Below are the code and all the weights of a small trained network. Each question names an input and a target symbol and asks about switching units off, where a switched-off unit gives its printed mean instead of its output.

import numpy as np


def w(rows, s, z=0):
    codes = np.array(rows[::2]) - 128.0
    scale = np.full(codes.shape[1], s)
    scale[-1] = z or s
    return codes * scale


def norm(h):
    return h / np.sqrt((h * h).mean(-1, keepdims=True) + 1e-5)


def softmax(a):
    e = np.exp(a - a.max(-1, keepdims=True))
    return e / e.sum(-1, keepdims=True)


def log_softmax(a):
    a = a - a.max(-1, keepdims=True)
    return a - np.log(np.exp(a).sum(-1, keepdims=True))


def net(x, mask):
    ids = ['αβδεζηθμστφω'.index(c) for c in x.split()]
    T = len(ids)
    res = E[ids] + P[:T]
    u = 0
    for l in range(2):
        r = norm(res)
        for j in range(3):
            rows = slice(4 * j, 4 * j + 4)
            q, k, v = (r @ M[l][rows].T for M in (Q, K, V))
            z = softmax(np.where(np.tri(T) > 0, q @ k.T / 4**0.5, -1e9)) @ v
            o = O[l][rows]
            res = res + np.where(mask[u + j], z, o[:, -1]) @ o[:, :-1]
        u += 3
    return log_softmax(norm(res)[-1] @ U[:, :-1].T + U[:, -1])


Q, K, V, O = {}, {}, {}, {}
E = w([
[99,148,123,99,255],'α',
[61,112,143,132,147],'β',
[71,220,71,96,127],'δ',
[85,97,122,138,153],'ε',
[62,76,160,143,153],'ζ',
[149,104,10,109,135],'η',
[78,12,151,169,96],'θ',
[106,232,166,176,172],'μ',
[132,241,106,182,38],'σ',
[108,128,64,81,221],'τ',
[86,113,120,141,129],'φ',
[76,114,124,138,127],'ω',
],0.017)
P = w([
[54,53,133,147,132],'0',
[59,141,106,250,142],'1',
[60,75,135,109,133],'2',
[115,125,113,207,130],'3',
[80,96,137,100,133],'4',
[140,124,118,192,136],'5',
[96,109,137,96,132],'6',
[158,130,119,181,139],'7',
[114,120,134,92,133],'8',
[177,134,115,170,141],'9',
[125,122,126,91,139],'10',
[186,130,115,167,140],'11',
],0.014)
Q[0] = w([
[157,169,86,221,59],'0.h0',
[117,175,88,154,134],'0.h0',
[126,150,164,166,66],'0.h0',
[61,94,133,152,138],'0.h0',
[176,133,96,151,26],'0.h1',
[142,114,219,135,88],'0.h1',
[153,87,108,44,99],'0.h1',
[179,204,163,146,184],'0.h1',
[96,66,122,11,113],'0.h2',
[101,133,85,112,93],'0.h2',
[89,99,83,44,102],'0.h2',
[28,30,108,18,128],'0.h2',
],0.013)
K[0] = w([
[94,91,205,168,87],'0.h0',
[130,127,157,115,118],'0.h0',
[92,143,173,250,83],'0.h0',
[124,106,104,102,147],'0.h0',
[189,115,92,177,60],'0.h1',
[157,68,198,191,61],'0.h1',
[185,81,95,61,89],'0.h1',
[145,152,149,159,152],'0.h1',
[206,200,120,28,132],'0.h2',
[142,158,116,135,125],'0.h2',
[186,247,66,32,208],'0.h2',
[240,170,145,89,136],'0.h2',
],0.014)
V[0] = w([
[86,56,129,139,146],'0.h0',
[147,163,51,166,117],'0.h0',
[126,83,167,143,147],'0.h0',
[138,113,52,80,163],'0.h0',
[160,102,175,114,68],'0.h1',
[123,197,169,185,164],'0.h1',
[119,131,84,122,97],'0.h1',
[167,165,9,160,173],'0.h1',
[101,212,119,111,76],'0.h2',
[127,108,15,84,121],'0.h2',
[123,125,101,76,204],'0.h2',
[120,205,159,130,239],'0.h2',
],0.012)
O[0] = w([
[149,129,81,131,138,253],'0.h0',
[135,197,66,150,97,108],'0.h0',
[118,155,251,196,140,172],'0.h0',
[142,123,5,199,68,143],'0.h0',
[86,81,58,4,254,77],'0.h1',
[125,73,157,247,152,116],'0.h1',
[175,164,147,119,175,128],'0.h1',
[61,189,188,179,127,92],'0.h1',
[62,191,255,182,22,73],'0.h2',
[44,150,133,11,97,139],'0.h2',
[60,133,177,91,218,129],'0.h2',
[68,194,169,207,217,103],'0.h2',
],0.0059,0.011)
Q[1] = w([
[88,71,194,189,7],'1.h0',
[126,241,157,101,91],'1.h0',
[125,250,151,70,137],'1.h0',
[206,122,156,135,84],'1.h0',
[50,92,147,207,82],'1.h1',
[165,183,149,151,150],'1.h1',
[185,65,97,152,188],'1.h1',
[120,81,150,182,127],'1.h1',
[64,141,134,120,132],'1.h2',
[171,29,52,175,119],'1.h2',
[133,177,193,70,178],'1.h2',
[131,86,106,136,183],'1.h2',
],0.011)
K[1] = w([
[68,105,148,116,22],'1.h0',
[146,176,139,76,146],'1.h0',
[89,248,141,75,142],'1.h0',
[230,111,192,150,68],'1.h0',
[174,202,89,92,147],'1.h1',
[110,172,131,182,158],'1.h1',
[186,74,119,164,147],'1.h1',
[191,231,122,127,154],'1.h1',
[96,163,166,140,174],'1.h2',
[162,78,165,161,118],'1.h2',
[129,179,116,80,159],'1.h2',
[165,141,171,137,101],'1.h2',
],0.012)
V[1] = w([
[83,151,130,166,93],'1.h0',
[176,254,162,120,137],'1.h0',
[158,41,164,124,132],'1.h0',
[45,172,145,126,118],'1.h0',
[188,84,81,137,71],'1.h1',
[219,109,148,206,163],'1.h1',
[181,152,75,243,54],'1.h1',
[123,85,181,71,119],'1.h1',
[143,50,103,155,76],'1.h2',
[180,148,131,63,68],'1.h2',
[98,124,98,103,168],'1.h2',
[109,81,146,101,100],'1.h2',
],0.0092)
O[1] = w([
[189,137,164,105,118,131],'1.h0',
[96,67,100,116,147,10],'1.h0',
[142,254,81,109,186,182],'1.h0',
[181,57,125,61,151,101],'1.h0',
[123,78,149,85,153,158],'1.h1',
[124,61,96,119,83,160],'1.h1',
[144,87,99,176,117,171],'1.h1',
[185,126,130,117,96,114],'1.h1',
[142,125,148,179,110,204],'1.h2',
[95,122,132,99,175,64],'1.h2',
[139,45,109,76,80,128],'1.h2',
[131,108,180,141,97,146],'1.h2',
],0.0084,0.012)
U = w([
[54,89,130,148,221,124],'α',
[148,173,201,107,161,110],'β',
[38,143,227,103,46,88],'δ',
[179,190,103,82,197,92],'ε',
[184,68,204,107,234,2],'ζ',
[101,137,36,48,36,69],'η',
[231,4,84,103,120,82],'θ',
[101,198,141,241,118,139],'μ',
[148,96,135,170,27,214],'σ',
[50,79,107,81,172,254],'τ',
[175,176,138,87,106,8],'φ',
[166,174,160,87,105,54],'ω',
],0.013,0.0025)

Each question gives the input, a string of symbols that net reads in full, and the target symbol t.
The units are the heads (4 rows each of Q, K, V and O). Each row of codes is followed by its name. A weight is (code - 128) times the scale printed after its matrix; where a second scale follows, it is the last column's (O and U).
mask holds one flag per head, layer by layer. A switched-off head (its flag False) gives its mean, the last column of its rows in O, instead of its output. The means were averaged over made-up inputs and are rounded, as every weight is.
A unit's drop is (log p(t) with every unit on - log p(t) with that unit switched off) / (log p(t) with every unit on - log p(t) with every unit switched off).
The circuit of an input: a set's keep is (log p(t) with only the set's units on - log p(t) with every unit switched off) / (log p(t) with every unit on - log p(t) with every unit switched off). Starting from all 6 units, units are removed one at a time, each time the one whose removal leaves the highest keep (on an exact tie, the one counted first), for as long as the keep stays at least 0.8.
units of the circuit, in order: the units of the circuit, biggest drop first
unit that matters most: the unit with the biggest drop
heads that matter: for each layer, one digit per head in row order, 1 if its drop is at least 0.15 and else 0, layers parted by /
drop of u: that unit's drop, to one decimal
input δ φ θ ζ φ δ ζ ζ ζ η ε η, target σ: heads that matter => 010 / 100
input α δ ω ε α θ ε σ θ δ, target σ: units of the circuit, in order => [1.h0]
input ε μ β δ θ, target δ: heads that matter => 001 / 000
input δ θ θ β ζ θ β θ, target θ: heads that matter => 011 / 010
input ω ζ θ ε θ ε δ α δ, target δ: units of the circuit, in order => [0.h2, 1.h0]
input ζ β η η θ β θ ε ζ, target η: heads that matter => 100 / 000
input δ ω ζ ζ θ θ β θ σ, target σ: heads that matter => 111 / 100
input ζ θ ζ θ θ ζ ζ, target ζ: units of the circuit, in order => [0.h0, 0.h1]
input φ μ δ η θ θ α η, target σ: units of the circuit, in order => [1.h0, 0.h1, 0.h2]
input θ ε ε θ ζ β σ η φ, target η: units of the circuit, in order => [0.h0, 0.h2]
input θ τ θ θ θ β ε θ θ θ ε, target τ: units of the circuit, in order => [0.h2, 1.h2]
input θ η ω, target η: heads that matter => 110 / 000
input η τ β, target τ: units of the circuit, in order => [0.h2, 1.h2]
input δ θ τ ε ε ε θ, target τ: heads that matter => 011 / 000
input δ θ ζ, target δ: heads that matter => 001 / 110
input δ η θ ζ α α θ, target α: heads that matter => 001 / 000
input ε μ ζ δ τ θ θ μ η, target η: heads that matter => 101 / 100
input δ θ μ ω ζ β θ δ ω ω ζ ζ, target θ: heads that matter => 001 / 010
input ε μ ζ, target μ: heads that matter => 001 / 000
input η η η δ η β β, target η: heads that matter => 101 / 000
input ω ζ θ φ ω θ τ, target τ: units of the circuit, in order => [0.h2, 1.h0]
input ε σ η α δ φ ζ θ, target μ: unit that matters most => 1.h0
input θ ζ ζ ζ θ θ θ φ ε ε ζ θ, target θ: unit that matters most => 0.h1
input ε θ η η α ζ ζ, target α: heads that matter => 101 / 110
input ω α ζ θ θ, target α: heads that matter => 011 / 000
input ζ ε φ ε ζ θ β θ ζ, target ζ: drop of 0.h0 => 0.3
input ω μ θ, target μ: drop of 1.h0 => 0.2
input ζ θ θ ε δ, target δ: unit that matters most => 0.h2
input ε θ η ω μ τ ζ ω η, target η: drop of 1.h0 => 0.2
